[[+0.39,-0.99,+3.70],
[-0.70,+0.01,-6.55]]
->
[[+0.39,-0.99,+3.70]]

[[+0.94,-0.82,-0.65,-1.66],
[-0.16,+1.39,-0.51,+3.83],
[+2.18,-5.73,-1.33,-3.27],
[-1.09,+6.85,-0.22,-1.32],
[+0.75,+1.25,-0.49,-1.18],
[-2.22,-2.28,-4.12,-2.32],
[-3.63,-6.59,-6.78,-3.90]]
->
[[+0.94,-0.82,-0.65,-1.66],
[+2.18,-5.73,-1.33,-3.27],
[+0.75,+1.25,-0.49,-1.18],
[-3.63,-6.59,-6.78,-3.90]]

[[-1.35,-3.62,-6.14,-3.53],
[+2.85,+5.10,+0.53,+3.84],
[+0.04,-2.93,-5.87,-3.26],
[-0.18,+0.58,-0.70,+0.50],
[-0.05,-1.75,-4.12,-2.00],
[+2.73,+3.65,+0.48,+2.55],
[-2.71,+0.43,+5.53,+1.65]]
->
[[-1.35,-3.62,-6.14,-3.53],
[+0.04,-2.93,-5.87,-3.26],
[-0.05,-1.75,-4.12,-2.00],
[-2.71,+0.43,+5.53,+1.65]]

[[+3.54,+3.21,+3.41,-1.55,+3.68,-1.56,+3.22,+3.43,-1.42,+3.45,-1.53,-1.03,+0.47,+2.64,+4.65,+3.84],
[-3.94,-2.98,-3.45,-2.07,+2.30,-1.77,-4.45,-3.86,-1.86,-3.88,-2.20,-1.83,+1.73,-2.69,-0.71,+3.41],
[-1.62,-0.70,-1.73,+1.45,-4.35,+1.48,-1.31,-0.31,+1.70,-1.34,+1.24,+1.72,+0.17,+2.22,-5.74,-3.10],
[-4.71,-3.97,-4.58,+1.56,-4.18,+1.26,-3.98,-4.17,+1.79,-4.53,+1.63,+1.70,+2.46,-2.72,-6.23,-3.37]]
->
[[+3.54,+3.21,+3.41,-1.55,+3.68,-1.56,+3.22,+3.43,-1.42,+3.45,-1.53,-1.03,+0.47,+2.64,+4.65,+3.84],
[-1.62,-0.70,-1.73,+1.45,-4.35,+1.48,-1.31,-0.31,+1.70,-1.34,+1.24,+1.72,+0.17,+2.22,-5.74,-3.10]]

[[-3.95,+3.98,+1.56,-2.26,+3.03,+3.10,-2.62,-1.54,-0.47,+3.14],
[-1.90,+2.88,-2.67,+4.05,+1.12,-0.86,+4.45,+0.53,+0.92,+2.74],
[-3.81,+3.97,+1.97,+1.73,-1.07,-1.78,-3.15,-1.74,+0.62,+4.16],
[+3.29,+2.22,+0.51,-1.36,-0.72,-3.01,-4.04,-1.03,-0.47,+5.63],
[+3.54,+0.86,+4.35,+0.25,+2.61,-0.70,-4.87,-2.91,-5.21,+1.31]]
->
[[-3.95,+3.98,+1.56,-2.26,+3.03,+3.10,-2.62,-1.54,-0.47,+3.14],
[-3.81,+3.97,+1.97,+1.73,-1.07,-1.78,-3.15,-1.74,+0.62,+4.16],
[+3.54,+0.86,+4.35,+0.25,+2.61,-0.70,-4.87,-2.91,-5.21,+1.31]]

[[+2.60,-5.34,-1.93],
[-1.82,+3.82,+2.28],
[-1.28,+3.91,+1.64]]
->
[[+2.60,-5.34,-1.93],
[-1.28,+3.91,+1.64]]

[[-1.18,-2.66,+2.11,-1.04,-3.27,-1.01,+2.53,-1.51,-2.50],
[-1.46,+0.14,-0.73,-0.31,-3.55,+2.58,+2.39,-1.31,+2.07],
[+0.70,+2.36,-0.24,-1.57,-1.64,+5.28,+1.62,-2.07,+2.93],
[+1.65,+1.33,-1.62,+3.69,+6.30,-1.55,-4.14,+3.83,+1.39]]
->
[[-1.18,-2.66,+2.11,-1.04,-3.27,-1.01,+2.53,-1.51,-2.50],
[+0.70,+2.36,-0.24,-1.57,-1.64,+5.28,+1.62,-2.07,+2.93]]

[[+0.73,-6.75,+0.58,+0.77,+5.93,+3.95],
[-4.40,-2.50,-1.24,+4.70,-2.99,+5.37],
[+5.53,+4.84,-4.23,-3.77,-0.76,+2.38]]
->
[[+0.73,-6.75,+0.58,+0.77,+5.93,+3.95],
[+5.53,+4.84,-4.23,-3.77,-0.76,+2.38]]

[[-1.84,+2.85,+1.93,+5.63],
[+1.55,-3.93,+2.89,+1.49]]
->
[[-1.84,+2.85,+1.93,+5.63]]
---
[[+2.61,-2.66],
[+1.46,-1.03],
[-4.80,-3.69],
[+2.52,+5.11]]
->
[-2.66,+1.46]

[[-1.99,-1.20,+1.25],
[-5.12,-4.80,+0.50]]
->
[+1.25,-4.80]

[[+3.04,+3.61,-5.62],
[+1.04,+0.52,-5.26],
[+6.38,+3.37,-4.12],
[-4.99,+0.31,+1.43]]
->
[-5.62,+0.52,+6.38]

[[-1.30,-1.58,+6.47,-3.71],
[+3.23,+3.11,-0.14,-3.14],
[+0.53,+5.45,-0.42,+3.39]]
->
[-3.71,-0.14,+5.45]

[[+0.03,+4.08],
[+1.45,-2.13],
[-3.78,+5.78],
[+1.75,+1.64],
[-0.30,-1.95]]
->
[+4.08,+1.45]

[[+0.25,+5.64,+1.33,-0.51],
[+1.27,+0.90,+5.22,+2.51],
[+0.45,-0.31,+3.09,+3.23],
[+1.40,+1.37,-0.97,-0.97],
[-1.86,+0.43,+0.51,+2.47]]
->
[-0.51,+5.22,-0.31,+1.40]
